Facts:
mefadrol | likor b | zaron dinu, dezetre
dedir | voflo nunuram | likor a | zaron zarus
fledru | voflo bistem | likor b | zaron destos, moklom, reflu, fitrul
skotuk | voflo simol | likor b | zaron beklonas, truvi
kagan | voflo bistem, sobrun | likor a
flipir | voflo pliske | likor b | zaron stomanik, zegrin
plenam | likor b | zaron dezetre, stubra, zarus, moklom
skupluna | voflo lebil | likor a
flagudrak | voflo buke, sefom | likor b | zaron naflaplem, plavas
luzom | voflo kifus, famol | likor a | zaron zarus
brafem | likor b
dezetre | likor b | zaron stomanik, fitrul
kasim | likor b | zaron viskadro
dinu | voflo stebe, brume, kasabuk | likor b | zaron naflaplem, moklom, truvi, fitrul
fleke | voflo sobrun, kasabuk | likor b
gramir | voflo stebe, dinul, traliste | likor b | zaron rafuze, stomanik
mostun | voflo kasabuk | likor a
drilis | voflo kasabuk | likor b
tagrivor | voflo zite | likor a | zaron baklose, vostek
brume | likor b | zaron fitrul, pimi, drifos
traliste | voflo fusta | likor a | zaron nisus
droskir | likor a | zaron kofulu, kifus
danul | voflo stubra | likor a | zaron moklom, viskadro, tridom
vostek | likor b | zaron moklom, plavas, vibom
pibreflos | voflo drera | likor a
truvi | voflo beklonas | likor a | zaron stomanik
flofomos | voflo bistem | likor a | zaron kabis, kluran
dribris | likor b | zaron skotuk, kludu
zarus | voflo nunuram | likor b
kliklu | voflo kasabuk | likor a | zaron drilis, tagrivor, dedir
rafuze | voflo zite, drifos | likor a | zaron mobror, diskuze
brugin | voflo brafem | likor a | zaron flofak
roflo | voflo nunuram | likor a
lebil | likor a
vibom | voflo drifos | likor a | zaron klogo, brostus
tribesel | voflo kasabuk | likor a | zaron brafem
skuzes | voflo sedo, fitrul | likor b
pliloma | likor a | zaron kludu, sobrun
gukek | voflo dalun, klagoklo | likor b
dotek | voflo pliske | likor b | zaron kasim
kluran | likor a
vitrubu | voflo destos, skeplon, klalutram | likor b | zaron skupluna
kasabuk | likor b | zaron pafla, truvi
viskadro | likor a
stofer | voflo kasabuk | likor b | zaron klige
klotar | voflo beklonas | likor a | zaron baklose
stuklen | voflo flofomos, lutem | likor a
toskam | likor b | zaron sedo, dinul
flotim | voflo drera | likor a
buke | likor a | zaron dinu, moklom
fitrul | voflo flofomos | likor b
treflum | voflo bistem, sedo, rostis | likor b
tofa | likor b | zaron pliske
pliske | likor a | zaron taplur
sedo | voflo beklonas, kasabuk | likor a | zaron tidir
naflaplem | likor a | zaron destos, zarus
fudrol | likor a | zaron pastil, zetes
venam | voflo flofomos | likor a | zaron kloklis
kleni | likor a
klagoklo | voflo bistem, plavas | likor b
stebe | voflo kletrisken | likor a | zaron troflestik
mobror | likor a | zaron zarus
kudribrin | likor b | zaron destos, klogo, moklom
tidir | likor a | zaron dinu, stubra, moklom, brostus
stubra | voflo rostis, fleke | likor b | zaron moklom
nisus | voflo drarisik, dedir, vibom | likor b | zaron kludu, moklom
bosas | voflo stotel, klotar | likor a | zaron brostus
plavas | likor a | zaron drilis, skupluna, flofak
skeplon | voflo tatrus | likor b | zaron moklom
drigu | voflo dabi | likor b | zaron kludu, stubra, moklom
fube | voflo dotek, plavas, lutem | likor b | zaron luzom
begok | voflo kasabuk | likor a | zaron mostun
fludro | voflo troflestik | likor a | zaron drarisik, pibreflos, mobror
broklir | likor a | zaron mobror
brireto | voflo fleke | likor b | zaron drilis, stomanik
klogo | likor a
brivumor | likor a | zaron fitrul, kletril
gipledrir | voflo destos | likor b | zaron stubra
deflum | voflo pimi | likor b
kludu | voflo stotel, klalutram | likor a | zaron stubra
dabi | likor a | zaron lebil
petrimon | voflo klalutram | likor a | zaron klogo, moklom, brume
simol | likor a | zaron dedir
drolal | voflo kleni | likor a | zaron buke, skanaflom, fitrul
pafla | voflo brugin, vostek | likor b | zaron naflaplem, moklom, skupluna
laskam | likor b
beklonas | voflo fleke, pliske | likor b | zaron naflaplem, bronor
kloklis | voflo kasabuk | likor b | zaron pafla, broklir
zetes | voflo buke | likor a | zaron drilis, viskadro
skofil | voflo stotel, zetes | likor a
stidenum | voflo kifus | likor a
rosta | voflo klige | likor a | zaron moklom, fusta
drideplu | voflo kloklis | likor a | zaron dibi
triru | voflo kludu, kasabuk | likor a | zaron kasim, soklik
skanaflom | likor a | zaron moklom, tridom
kabis | likor a
dibi | voflo kasabuk | likor b | zaron brafem, drigu
zite | voflo pliske | likor a
tatrus | likor b
kletril | voflo sobrun | likor a | zaron kludu, zarus, moklom
trazin | voflo dalun | likor a | zaron naflaplem, brostus
rostis | voflo brume | likor b
drera | likor a
drarisik | voflo robruman | likor b
diran | likor a | zaron brostus, brireto
gigal | voflo dalun, klalutram | likor b | zaron tribesel, brostus
sobrun | likor a | zaron taplur
labro | voflo zite | likor b
sutru | voflo beklonas, simol | likor b | zaron zarus, dinul
bronor | likor a | zaron dinu
kofulu | likor a | zaron zetes
fusta | likor b | zaron drilis, flotim, moklom
klalutram | voflo buke | likor a | zaron moklom, vostek
tusketro | voflo vostek | likor b
nadru | voflo pliske, kasabuk | likor a | zaron destos, buke, mobror, luzom
gribran | voflo stotel | likor a | zaron flotim
stotel | voflo kasabuk | likor a | zaron fitrul
drizak | likor a | zaron moklom, pliske
gropedrek | voflo drideplu, lutem | likor b | zaron zetes
gisti | voflo drifos | likor b | zaron dedir, fludro
diskuze | likor b | zaron klogo
lutem | voflo buke | likor b | zaron beklonas, drarisik, moklom
kletrisken | voflo vostek | likor a
sefom | likor b | zaron klogo, fitrul
zegrin | likor a | zaron pliske, fusta
plosko | voflo dedir | likor a
robruman | voflo fusta | likor a | zaron kabis, plavas, laskam
klige | likor b | zaron destos, trazin, moklom, fitrul
brimasto | voflo traliste, sobrun | likor a | zaron skotuk, vibom, kluran
stomanik | likor a | zaron kludu, stubra, moklom
sapek | likor b | zaron flipir
dinul | likor b | zaron destos, kludu, moklom, fitrul
moklom | likor b
loparum | likor a | zaron kludu, trazin, stubra, dibi, mostun
drifos | likor b | zaron stomanik, mobror
destos | voflo beklonas | likor a | zaron kludu
pleflastom | voflo vostek, venam | likor b | zaron sutru, bronor
baklose | likor a | zaron stomanik, reflu
sagren | voflo dibi, kluran | likor a | zaron drilis, droskir
brostus | voflo kasabuk | likor a
bistem | voflo pliske, kasabuk | likor a | zaron skotuk, kloklis, mostun
nunuram | voflo brimasto | likor b
troflestik | likor a | zaron trazin
pimi | likor a
famol | voflo bistem, klalutram | likor a | zaron pliske, plezek, sefom
stupu | voflo dribris, lebil | likor a | zaron stidenum, moklom, fitrul, kudribrin, sefom
plezek | likor a | zaron moklom, mostun, truvi
soklik | likor a | zaron naflaplem, brivumor, brume, drizak, pliske
miflibrus | likor a | zaron bronor
pastil | voflo robruman | likor b | zaron bronor, stubra, fitrul
givu | voflo kludu | likor b | zaron mobror
sivestos | voflo beklonas, tofa | likor a
flofak | voflo simol | likor a | zaron naflaplem, moklom
reflu | likor a | zaron kabis, brireto, viskadro
taplur | voflo vostek | likor b | zaron moklom
kifus | voflo beklonas | likor a | zaron kludu
dalun | voflo brume, kasabuk | likor a
tibaflem | likor b | zaron beklonas, brume
tridom | likor b | zaron flotim

Known rows:
gipledrir: [  0  10   6   0  -3  -3   0  -4  -4   0  -3  -9   5  -2   8 -10  -2   3
   5   1   0   0  -3  -2   3  -5  -1  -1   9  -1  -2  -1  -2  -2]
skofil: [ 1 -3 -1 -1 -1  1 -1 -2 -1 -1 -5  0 -1 -3  0  2  1 -3  0 -4 -3 -4  2 -1
  0  2  2 -1 -1  0  0  0 -2  0]
deflum: [  2 -11  -7   1   3  -2 -24  12   0   2  -2  11 -11 -25  -7   5 -20 -12
  -5   6 -25   6   4   3   5 -32 -16   1  -7  -2 -11 -10 -26   0]
brostus: [  3  -8 -12  -4  -3   1   3  -2   2  -3  -3  -4  -5  -5   1  10   0   0
   0  -6 -11  -9  10  -4  -9   9   3 -10  -4   5  -1  -1  -6   1]
sapek: [ -3   0   7   4   6  -7  10  -2  -5   1  -3   5  16  -1  -1 -12   3   1
   6   4   2   8  -9   1   8 -11   2   2  10   4   5  -1  -1  -3]
destos: [-1 -3 -1  0 -1  0  0  1  0 -1  1  2  1  0 -1  1  2 -1 -1 -1 -2  0  0  0
  0  0  2 -1 -3  1  0  0 -1 -1]
tridom: [ 2 -9 -3  4  9 -4  7 -2 -2  4 -4  7  6 -1 -6 -3  4  0  0  1  0  0 -1 -3
  3 -3  0  0  2  5  5  1 -1  0]
bosas: [  3  14   1   0  -7  -5   6  -6  -2  -1   1 -19  -3  -3  13  -7  -3   7
   8   4  -5   1   1  -4  -5  -1  -4  -7  10   0  -3  -2  -7   0]
truvi: [ 0 -1  1 -4  0  2 -1 -1  0 -2 -5  0  2 -3  1  2  0 -4  1 -5 -4 -3  2 -1
 -1  2  5 -1 -1  1 -1 -1 -2 -2]
tatrus: [ 0 -4 -3  1  2  0  1  3  3  1  9  5 -1  3 -4  3  1  0 -4  3  2  3  0  1
 -2  0  0 -2 -4  2  0  0  1  1]
stebe: [ -7  19   4   3 -21 -23  11 -28 -25   5   3  -4 -25   4  -2   2  20 -41
  10  22 -27  13  20  12 -21  -7 -15  -6   3 -15  24 -15 -14  21]
brugin: [-1  9  8  0  1 -1  3  2  1 -1  2 -2  1  1  7 -2 -3 -2  6  6  5  9 -8  3
  3 -6 -3  6  6 -1  1  2  2  2]
diskuze: [ 0 -3 -1 -1 -2  0 -4  2  0 -3  3  4  2  1 -3  1  2 -1 -3 -4  1 -1  2  1
  0  0  5 -1 -5 -1 -2 -1  0 -2]
bistem: [-5 10  9 -3 -5  0 -1  2  0 -4  4 -4  4  0  7 -3 -3  0  3  1  1  7 -5  4
  0 -4  2  2  3 -3 -4  0  0 -4]
dotek: [-16  24  16   3  35  12 -10 -12   8  23  -6  -5 -11  -2   1   1   0  -3
 -18   3   5  -4   4   2   5  31 -29  21  -6 -20 -13  -9   7 -19]
dinul: [-2 -4 -2  1  2 -1  2  3  2  0  8  5  2  3 -4  0  2  1 -3  2 -1  4 -1  3
 -3 -1  1 -2 -5  2  0  0  0 -1]
drarisik: [  4 -15 -10   0 -12   5 -17   4  -2  -3   4   9  -7   6 -14   4   2   0
 -11 -10   3 -11   9   1   0   4   9  -3 -18  -3  -1   0   7   3]
drigu: [  6 -25  10  11 -15  -1   3 -11   1  -3   5   1  18 -12   8  20  16   5
  -1   9  24  -4   0   0 -16   8 -11  24 -10   8 -15  -2   5  -5]

Rows:
No name comes twice in this set of rows, the named rows included.
[ 6 -5 -5  4  6 -1  4 -2  1  5 -2  1 -2  0 -3 -3  1  4  0  2  2 -3  1 -4
  2  1 -5  0  1  3  2  1  1  3]  kifus
[  3 -18  17  15 -13  -4   4  -9   1   0  15   3  17  -5   8  15  16   4
  -2  21  34   8  -8   5 -12   1 -18  33 -10   5 -12  -2  11  -4]  dabi
[  6   8   3  20 -12 -24  -2 -11  -2  -3   9  12 -27  18 -25   0  17 -15
  14  20 -53  13   8  22 -26  25  -6 -12 -12  -5  22   2 -10  -1]  troflestik
[  8  -3  -4   3 -12   2 -17   2  -3   1   2   1  -7   7  -6  -6  -1   5
  -4  -2   8  -8   2   0   5  -3   0   2  -7  -4   0   1   9   6]  dedir
[-7 13 10 -5 -5 -1  0  0 -1 -6 -1 -9  7 -3 11 -3 -2 -2  6 -2 -4  6 -2  2
 -2 -3  4 -2  5 -2 -5 -3 -6 -8]  begok
[-3 10  8  0 -4 -6  1 -6 -6  0 -4 -6  4 -3  6 -7  0 -3  6  1 -3  3 -1  1
  2 -4  0  1  8 -3  0 -3 -3 -1]  stofer
[  6  -3  -4   5  11   2   2  -3   1   9  -4   2  -6   0  -3  -3   0   4
  -2   3   4  -5   0  -6   6   5 -10   5   0   1   3   1   5   4]  zetes
[ 2 -3 -2 -1  4  3  4  5  6 -1  3  6 -5  2  0  7 -1 -3  0  3  3  5 -3  1
 -3 -2 -2  3 -3  2  1  4  3  5]  plavas
[  9   7   3   8  12  -1   3  -8  -2  15 -12  -6  -7   0   2 -14  -2   9
   4   8   9  -7  -4  -9  11   0 -18  11  12  -1   4   1   5   7]  gropedrek
[-4  1  3 -6 -5  5 -5  5  2 -7  2  3  2  0  1  6 -1 -5 -2 -5 -1  2  0  4
 -2  0  7  1 -5 -2 -3  1  0 -4]  kloklis
[  3  -9 -25   2  -3  -3  10   2  10  -1  23 -20  -7  -2   4   6  -1  21
  -7   3 -11  -4  13  -5 -20  16  -2 -28  -9  11 -11  -1 -11  -4]  brafem

Now the same things, written a new way:
Known rows:
brafem: [  8 -13 -15  15 -11 -44 -15  -2   4 -17  17   0   6  15   4  -2  -9 -21
   4   5  -3   1  13  -8  -3   2]
dibi: [  2 -10  -6  12   2 -29 -10  -2   1 -12  12  -1   4  12  -1  -5 -12 -10
   3   0  -9  -1  15  -9   1   6]
fledru: [ -2  -8   5   4  16 -12   1   0  -6  -8   5  -2   2   1  -8  -7 -11   5
   1  -3 -10  -1   7  -6   8   7]
drera: [  7 -16  -7   2  13 -23  -7   3  -9 -26   2  -6  -9 -10  -3  -1  -5  -5
  17   1  -7  11  -9  17   7   1]
brireto: [  1  -8   1   7   7 -16   3  -2  -8  -8   4  -4   4   3  -9  -6  -9   3
   2   1   0   0   3  -6   7   3]
kasim: [ 21 -12   8  -6  12 -12   7   1   2 -16   0  10   2   8   0   7  -4  14
  -1   2   0 -13  17   4  19 -10]
viskadro: [ 15 -12  -3   2   2 -19   6   0  -6 -12   4   0   5   7  -7   0  -3   7
   1   6   9  -3   2   0  12  -7]
nisus: [  2  -9  -3   7  11 -16   1  -1  -7  -6   7  -6  -1   5 -11  -5 -10   4
  -1  -1  -5   1   6  -6   4   4]
simol: [-17 -15  14  -2  19  -7   4  12   1 -12   6 -19  16 -15   2  -4  -2 -12
  -4   7   0  10  -3  -7   5   6]
dinul: [  6 -12  -7   5  14 -21   0   5  -4 -11   6  -2   2  -1  -6  -2  -3  -3
  -5   2  -6   2  -3  -4   7   4]
drifos: [  3 -14  -5   5  14 -20   2   5  -3  -9   6  -4   0  -4  -8   0  -3  -3
  -7   3  -5   3  -1  -4   6   2]
fusta: [ 10 -12  -9   1  13 -20   1   7  -8 -11   8  -5   4   3  -9  -6  -4   2
  -4   2  -4   3  -8  -4   8   5]
rosta: [  4  -1  -7   0  22  -2 -11 -14 -14 -20  10  -3  14   3  -8   1 -25   6
 -22   1   2  11  19   4  10  18]
robruman: [ -1  -5  12  15   9 -18   5  -1 -14 -19  -6  14   7 -12  -8 -11  -6  -1
  -1  -1  -2  -7 -12  -3  17  14]
truvi: [  0  -9  -1   9  10 -16   2  -3  -7  -7   5  -3  -2   1 -12  -4 -10   3
  -1  -1  -5   1   5  -6   5   2]
kloklis: [ -1 -11   0  12  15 -19   1  -1  -4  -6   2   0  -6  -7 -12   0  -4  -3
  -8  -1  -8   0   5  -3   5   3]
kliklu: [ -8  -8  11   2  15  -7   2   3  -5 -10   5 -10   8  -3  -6  -9  -9   1
   2   0  -3   2   4  -7   7   7]
mefadrol: [  0  -9   1   3  19 -14  -1   4  -3  -9   6  -3   2  -1  -7  -6  -8   1
  -3  -3 -13   0   3  -5   7   8]

Rows:
No name comes twice in this set of rows, the named rows included.
[ -1  -7   8  -3  11  -8   3   4  -7 -13   7  -7  14   6  -5 -12 -10   6
   6   1  -3   0   0  -6  10   8]  sagren
[ -1  -9  -1   6  16 -17  -5   3  -2 -11   8  -1   3   2  -3  -5 -11  -1
  -1  -4 -14   0   8  -7   6   8]  loparum
[ -6 -12   3   6  14 -13   4   0  -3  -3   5 -11   0  -4 -11  -1  -7   0
  -3   0  -3   5   7  -6   2   1]  luzom
[ -6  -9   6  10  25 -16   0  -1  -1  -7  -1   5  -9 -13 -11  -1  -5  -4
 -12  -6 -17  -2   9  -3   6   9]  venam
[  0  -8   2  10   8 -15   4  -2  -8  -7   3  -2   1   0 -12  -5  -9   5
  -1  -1  -2   0   3  -6   7   4]  flofak
[  7 -12 -12  11   4 -21   4  -5  -9  -2   8  -5  -6   7 -16   1  -7   6
  -2   2   4   3   5  -5   2  -5]  stidenum
[  3 -10  -2  10   8 -20   1   0  -7 -10   5   1   2  -1  -8  -4  -8  -1
  -1   1  -4   0   1  -5   7   4]  vibom
[  6  -8   1  18  -4 -25   8  -6 -15 -14  -4  10   4  -8 -13  -5  -3   0
  -1   5  12  -4 -12  -2  13   2]  kabis
[ -3 -14   0   6  14 -16   3   2  -3  -5   4  -9   0  -6  -8   1  -4  -4
  -6   3  -3   5   4  -5   3   0]  mobror
[  5 -12  -4   7  11 -22   0   4  -6 -13   5   1   3  -4  -6  -3  -3  -3
  -5   3  -4   0  -5  -4   8   4]  vostek
[  9 -10  -5  -1  25 -16  -3   7  -3 -11   7   0  -1   2  -9  -5  -6   4
  -7  -4 -16  -2   1  -2  10   9]  tofa

Now the same things, written a new way:
Known rows:
destos: [  1 -11  -1  17  21 -18  -7  11 -12  -2  24  -2   1   9   1  13  -7  -6
   3  -6  -3  -4  12  24  -7  -3  15 -20  -7 -36  -4   4   5  -8  -3  17
   7   3   6   3  -6]
kagan: [ -9 -16   1 -25   1   5   2  16  18 -12   4   3  -4  -4  13   3  14 -13
 -10  -1  -6   4 -15   1   3  -3  -5  14 -12  12  10 -10  -4 -15   7  -4
  -7  -4   6 -14  -7]
famol: [-21 -24   5 -10  -4 -21   8   6   9  -8  -9  -4 -11  -5   3  -1   8  17
   6  10   3  11   4 -30   6   8 -12  -1  -7   5   4  -2  -4  10  20  14
   0   1  -9   2   2]
nunuram: [ -3  -6  12 -23 -15  11  -1  21  32  -6  13   5  -9   7  15   3  -2 -19
  -7   0  -5  19 -26  11  -9  -5 -11  13 -17  -5   6   4  -5 -10 -17 -16
  -9   0   1 -25 -11]
gipledrir: [-20   2  10   7  -2  -8   1   9   0  -3  -6   8   2   2  -4   5  -3   3
   7 -10   1   2   8  -7  -2   1  10  -9 -14   2 -10   3   9  -6  -1  -2
  -4   6  -5   2   2]
gisti: [-10 -15   7 -17   5  12  10  -2  -3  -6 -25   2  -3 -17  -2   1  -6   5
 -29  -5  -5  -2 -39  11 -12  10  16   9 -11  10  -9   2   8  11  -2  -8
 -19   6 -25   3  -3]
stuklen: [ -4  -9  -1 -17   2   4   1  13  20  -8   2   5   0  -8   3   5  11  -5
   0  -2  -7   6 -16   0   1 -10   0  12 -13   6  12  -8  -1 -13   5  -8
  -7  -2   1 -18 -15]
kliklu: [  4  -3   6  13  -3  28  24 -16 -11  -6 -27  -4  -3 -42 -13   4  -3  -9
  -5   1   1  11 -28   5 -18  21  -4  10  -7  17 -13   5   7  -7   2 -13
 -14   5 -14   2  14]
drilis: [ 24   8 -12  28  -1  33   6 -21  -3   1   0 -13  10 -28  20   9  16  -9
  29  -9  -1  -7  11  35 -23 -17  -7  -2  -5 -15  -4   4  -4 -12  -6   5
  -7  -5  19 -11   6]
drolal: [-13 -21  10  -3  -6 -17   9  -8  -8  -3 -11   4  -7   7 -11   5  -6   6
 -10  -3   1   6 -13 -16  -4   4   8  -7  -8   4  -4   2   5  -1   0  -2
   6   3 -16  -7  10]
stebe: [-12  10   4   4  -5  -8  -1  13   9  -7   1  14   6  -1  -8   5  -5  -8
 -13  -4  -2   7 -15 -11  13   0   7   5 -15   9  -1   7   1 -24  -3 -12
  -6   2  -5  -6   1]
gribran: [ -6 -12   8  -4  -7   2  10  -3  -2  -2  -8  -6  -9 -16  -2   1   4   3
  17   2   0   8  11  -8 -19 -10  -1  -2 -12  -2   4  -5   1  -4   0  -5
  -7   0  -7 -17  -1]
skeplon: [ -8  -6  10   4  -5 -11   7  -3   0  -2  -6   1  -2   5  -6   3   2  12
   0  -2   2  -2   4 -12   2  -1   2  -9  -7   3  -3   6   2   4   1   7
   3   3  -8  -5   9]
rafuze: [ -2 -11   4  -7  -2  -4  -1  -3   2  -9 -14   2  -4  -2   8   3  -5   7
 -25  -4  -3  -1 -30  10  -3  -3   6  -3  -9  -3  -4   8   1  22  -2   5
 -10   5 -16  -2   3]
klogo: [ 17  -6  -7  12   1 -10 -11 -10  11  -3  16   1  11  16   5  11  11   8
 -10  -8  -6 -19  -8  18   6 -29   5 -11  -4 -24   8  12  -5   7  -4  13
  11  -5   8  -7  -2]
stomanik: [  2   3   0   9   1  -2  -1  -8   4  -2   1  -5   7   0   2   4  10  14
   6 -10  -1 -13   8  13  -6 -17   6 -15  -8 -13  -3   6   2  14  -5  14
  -5   1   2   4  -1]
fusta: [  4  -1   9   2  -7   0   5 -11  -2   1  -3 -12  -2  -7  -9   1   6  10
  13  -2   3 -10  20  -2 -15 -12   1  -9 -11  -5   5  -3   6  10  -6  -1
  -6  -1  -2  -9   5]
tofa: [ -2 -14  15  -1 -11 -21   6  -6   6  -4  -3  -9 -10  -7 -11   2   7  15
   7   1   1  -2  13 -12  -6 -13  -3  -5 -10   2  10  -3   2  15   3  -7
   4   3  -2 -17  -5]

Rows:
No name comes twice in this set of rows, the named rows included.
[  1  11  13   1 -12   1   4  16  15  -7  12   2   0   4 -17  -1  -4  -5
 -27   9   3   7 -38 -11   9  21 -14  14 -13  13   2  17   3   1  -4   0
  -4  -1 -12   8   9]  brimasto
[  9  16  -7  33  -6  -2  -6  10  35 -14   8  -2  11 -18  19  10  21   0
  20  -7  -3  -1  15  20  15 -19 -17  -7  -6  -5  -8  11  -9  21  16  10
  -4   5  26  -5 -14]  mostun
[-22   1  15  -2  -7 -11   5   3   7  -4 -12   2  -2  -9  -7   1   3  13
   9  -7   2   1  10 -10  -4   0   5 -10 -13  13  -5  -2   9  12   3  -3
  -7   6  -6  -4  -1]  pliloma
[  3  -2   2 -15   0   3  -5   4  32 -10   7   5   0 -14  -1   8  14  -9
  -9 -10 -10  -1 -17   9  -1 -28   4  11 -14   7  18 -10  -1  -5  -5 -17
  -1  -2   8 -27 -18]  lebil
[ 18  18  -4  12   0   6  -8   2  19  -5  22  -2  12  -7 -10   5  11  -7
 -18   2  -3 -18 -15  14   4 -22   0  11 -11  -7  19  11   1   1  -7   5
   3  -9   5   2   5]  kluran
[ -3 -15   6  -5  -1  -8   3 -11   4  -2 -14  -3  -3   3  -5   4  -4  16
 -19  -4  -2 -10 -19   8  -3  -5  10  -3  -8  -1  -3   8   4  23  -3   3
  -1   5 -10  -1  -1]  drifos
[  0  -3  10   7  21   0   4  12 -21  -1  12  -8  -9 -24 -21   4 -10 -17
  -7   5   1   7  -1   5 -22  16  10   1 -13 -11   5  -2  11 -20  -2  -1
  -3   2  -8   3   8]  klotar
[-14  18   2  27  -8   3   3  12  17  -9  -4  14  12 -19   7  12  11 -10
  23 -14   0  13   3   0  17   0 -12 -12 -10  18 -20   4  -1 -11  15  -7
  -4   8  15  -5   1]  dibi
[ -7  -5   8  -3  -9  -9   0   4  14  -2  -2  -6  -4   3   0   3   9   8
  12  -8   1  -4  17   0  -1 -11  -1 -10 -10   0  -1  -1  -1  16   1   2
   0   2   6  -6  -5]  sobrun
[ -8 -10  11  -4  -1  -3   7   0   2  -5 -13   0  -3  -7  -5   2  -6   6
 -14  -1  -1   2 -16  -3  -4   6   6   2 -10   6  -5   6   6   9  -5  -4
 -10   6 -16   3  -2]  gramir
[ -8   1  10  -2  -1   6  11  -9 -17   3 -14   2   0 -11 -11   3  -3   0
   4  -7   1   3  -3 -11 -15  -1  12  -6 -13  10  -2  -4  11 -14  -7 -10
  -5   0 -11  -4  14]  fudrol
[  1 -16  -5 -11   9  11  -4  -1   8  -9 -10  -2   5  -8  10   7   3   7
 -21  -9  -8 -10 -26  31 -12 -13  17   6  -6  -8  -3   3   0  19  -2   3
 -15   4  -7  -3 -16]  pibreflos
[-13 -16   8  -4  -6  -6   6  -3  -2   1 -12  -1  -3  11   3   4  -1   9
  -6  -7   1   1  -8  -4  -1   4   6  -8  -8   1 -11   5   5  10  -2   6
  -4   6 -10   0   4]  kletril
[  1  -6   2  -4   2  -1  -2   5  22 -10  -8  -8   4 -14  -6   3   6  16
 -23  -2  -5 -10 -23  16   3  -4   8   4 -10   1   0   7   2  37   3   4
 -16   7  -8   6 -13]  broklir

